Below is a small trained network, with its code and all its weights. Each question gives an input and a target symbol and asks what happens when units are switched off, that is, made to give their printed mean instead of their output.

import numpy as np


def w(rows, s, z=0):
    codes = np.array(rows[::2]) - 128.0
    scale = np.full(codes.shape[1], s)
    scale[-1] = z or s
    return codes * scale


def f(y):
    return y / 2 * (1 + np.tanh(0.7978845608 * (y + 0.044715 * y**3)))


def softmax(a):
    e = np.exp(a - a.max(-1, keepdims=True))
    return e / e.sum(-1, keepdims=True)


def log_softmax(a):
    a = a - a.max(-1, keepdims=True)
    return a - np.log(np.exp(a).sum(-1, keepdims=True))


def net(x, mask):
    ids = ['αγδζηθλξπστω'.index(c) for c in x.split()]
    T = len(ids)
    res = E[ids] + P[:T]
    r = res
    for j in range(3):
        rows = slice(3 * j, 3 * j + 3)
        q, k, v = (r @ M[0][rows].T for M in (Q, K, V))
        z = softmax(np.where(np.tri(T) > 0, q @ k.T / 3**0.5, -1e9)) @ v
        o = O[0][rows]
        res = res + np.where(mask[j], z, o[:, -1]) @ o[:, :-1]
    y = f(res @ A[0][:, :-1].T + A[0][:, -1])
    res = res + np.where(mask[3:7], y, B[0][:, -1]) @ B[0][:, :-1]
    return log_softmax(res[-1] @ U[:, :-1].T + U[:, -1])


Q, K, V, O, A, B = {}, {}, {}, {}, {}, {}
E = w([
[144,135,137,170,27],'α',
[90,134,76,147,112],'γ',
[103,173,209,188,82],'δ',
[80,140,152,164,120],'ζ',
[98,112,146,140,130],'η',
[139,251,119,203,107],'θ',
[129,151,154,138,140],'λ',
[97,149,114,234,88],'ξ',
[153,47,90,109,170],'π',
[25,194,45,180,181],'σ',
[223,172,54,98,119],'τ',
[64,60,229,180,106],'ω',
],0.013)
P = w([
[125,109,149,50,102],'0',
[76,140,36,173,122],'1',
[254,168,87,231,219],'2',
[155,51,139,36,128],'3',
[35,120,10,188,57],'4',
[235,175,123,205,219],'5',
],0.0077)
Q[0] = w([
[86,168,129,59,110],'H1',
[10,86,160,61,87],'H1',
[182,135,119,128,149],'H1',
[103,90,135,79,104],'H2',
[52,162,53,170,160],'H2',
[51,109,73,168,67],'H2',
[1,174,75,78,77],'H3',
[141,217,140,94,154],'H3',
[154,122,161,30,129],'H3',
],0.0093)
K[0] = w([
[147,142,172,233,146],'H1',
[98,93,247,211,110],'H1',
[139,156,85,74,160],'H1',
[180,199,153,170,106],'H2',
[62,184,67,95,208],'H2',
[144,151,90,96,188],'H2',
[174,254,79,80,77],'H3',
[44,161,77,149,117],'H3',
[86,232,154,135,252],'H3',
],0.0094)
V[0] = w([
[56,30,114,46,146],'H1',
[254,160,63,47,89],'H1',
[108,111,37,175,60],'H1',
[23,164,71,60,197],'H2',
[125,131,127,157,178],'H2',
[135,222,81,114,115],'H2',
[81,123,75,114,241],'H3',
[167,113,8,71,76],'H3',
[11,31,182,162,69],'H3',
],0.0073)
O[0] = w([
[184,94,91,61,203,64],'H1',
[190,187,140,165,107,163],'H1',
[82,164,53,127,83,252],'H1',
[22,143,112,113,146,116],'H2',
[101,156,147,165,147,131],'H2',
[115,198,91,100,99,176],'H2',
[112,178,124,113,230,46],'H3',
[132,89,1,64,69,151],'H3',
[81,35,140,176,115,207],'H3',
],0.0078,0.0035)
A[0] = w([
[17,54,141,61,156,1],'N1',
[38,174,146,114,163,137],'N2',
[59,120,45,255,246,55],'N3',
[230,106,168,112,112,105],'N4',
],0.0073,0.00095)
B[0] = w([
[12,239,97,113,225,200],'N1',
[179,166,218,75,1,159],'N2',
[182,73,236,74,97,253],'N3',
[143,149,213,89,173,162],'N4',
],0.0076,0.0061)
U = w([
[194,83,175,66,44,130],'α',
[121,177,26,124,130,132],'γ',
[183,86,227,166,94,36],'δ',
[110,156,137,160,149,146],'ζ',
[137,138,121,110,139,180],'η',
[172,254,146,184,150,133],'θ',
[165,143,155,130,126,219],'λ',
[86,103,70,219,78,137],'ξ',
[176,79,97,57,155,196],'π',
[121,181,162,81,89,5],'σ',
[235,138,139,66,149,235],'τ',
[122,161,149,171,186,189],'ω',
],0.0075,0.0033)

Each question gives the input, a string of symbols that net reads in full, and the target symbol t.
The units are the heads (3 rows each of Q, K, V and O) and the neurons (one row each of A and B). Each row of codes is followed by its name. A weight is (code - 128) times the scale printed after its matrix; where a second scale follows, it is the last column's (O, A, B and U).
mask holds one flag per unit, heads first, then neurons. A switched-off unit (its flag False) gives its mean, the last column of its rows in O or B, instead of its output. The means were averaged over made-up inputs and are rounded, as every weight is.
A unit's drop is (log p(t) with every unit on - log p(t) with that unit switched off) / (log p(t) with every unit on - log p(t) with every unit switched off).
The circuit of an input: a set's keep is (log p(t) with only the set's units on - log p(t) with every unit switched off) / (log p(t) with every unit on - log p(t) with every unit switched off). Starting from all 7 units, units are removed one at a time, each time the one whose removal leaves the highest keep (on an exact tie, the one counted first), for as long as the keep stays at least 0.8.
circuit, biggest first: the units of the circuit, biggest drop first
k most important neurons: the k neurons with the biggest drops, biggest first
which heads matter: for each layer, one digit per head in row order, 1 if its drop is at least 0.15 and else 0, layers parted by /
drop of u: that unit's drop, to one decimal
input λ γ σ δ σ, target σ: 3 most important neurons => [N2, N3, N1]
input α θ ω ξ ω τ, target δ: 2 most important neurons => [N1, N4]
input ω τ α, target δ: most important neuron => [N1]
input τ λ λ, target θ: which heads matter => 101
input ω γ η, target δ: circuit, biggest first => [H3, N3]
input ξ τ τ, target θ: which heads matter => 100
input θ α π τ δ α, target θ: which heads matter => 100
input α σ θ θ ω ξ, target δ: circuit, biggest first => [N3, H3]
input λ τ ω, target δ: circuit, biggest first => [H3, N1]
input ω ξ σ, target δ: circuit, biggest first => [N3, H3]
input ζ ω γ τ ω, target γ: circuit, biggest first => [H3, H1, N1]
input ω ζ τ, target δ: which heads matter => 011
input α σ δ γ ζ, target σ: circuit, biggest first => [H2, N2]
input τ σ ω ω ω ζ, target δ: circuit, biggest first => [H3, N3]
input σ σ ω ω, target ω: which heads matter => 101
input α θ γ ξ, target ξ: 3 most important neurons => [N3, N4, N2]
input τ α α ω η α, target δ: circuit, biggest first => [H3, N1]
input α τ ξ ξ, target ξ: which heads matter => 100
input σ ζ τ τ ω θ, target δ: which heads matter => 001
input π π λ, target τ: which heads matter => 101
input τ η ξ θ ξ, target γ: circuit, biggest first => [H3]
input π δ τ ζ η, target γ: 2 most important neurons => [N3, N4]
input π ξ σ, target α: 3 most important neurons => [N3, N2, N1]
input τ ζ η ω, target ω: 2 most important neurons => [N1, N3]
input τ ζ τ τ γ, target γ: drop of N3 => 0.1
input ω γ γ γ σ, target σ: drop of N2 => 0.4
input ω τ τ γ η, target γ: drop of H3 => 0.6
input σ α σ, target α: drop of N3 => 0.8
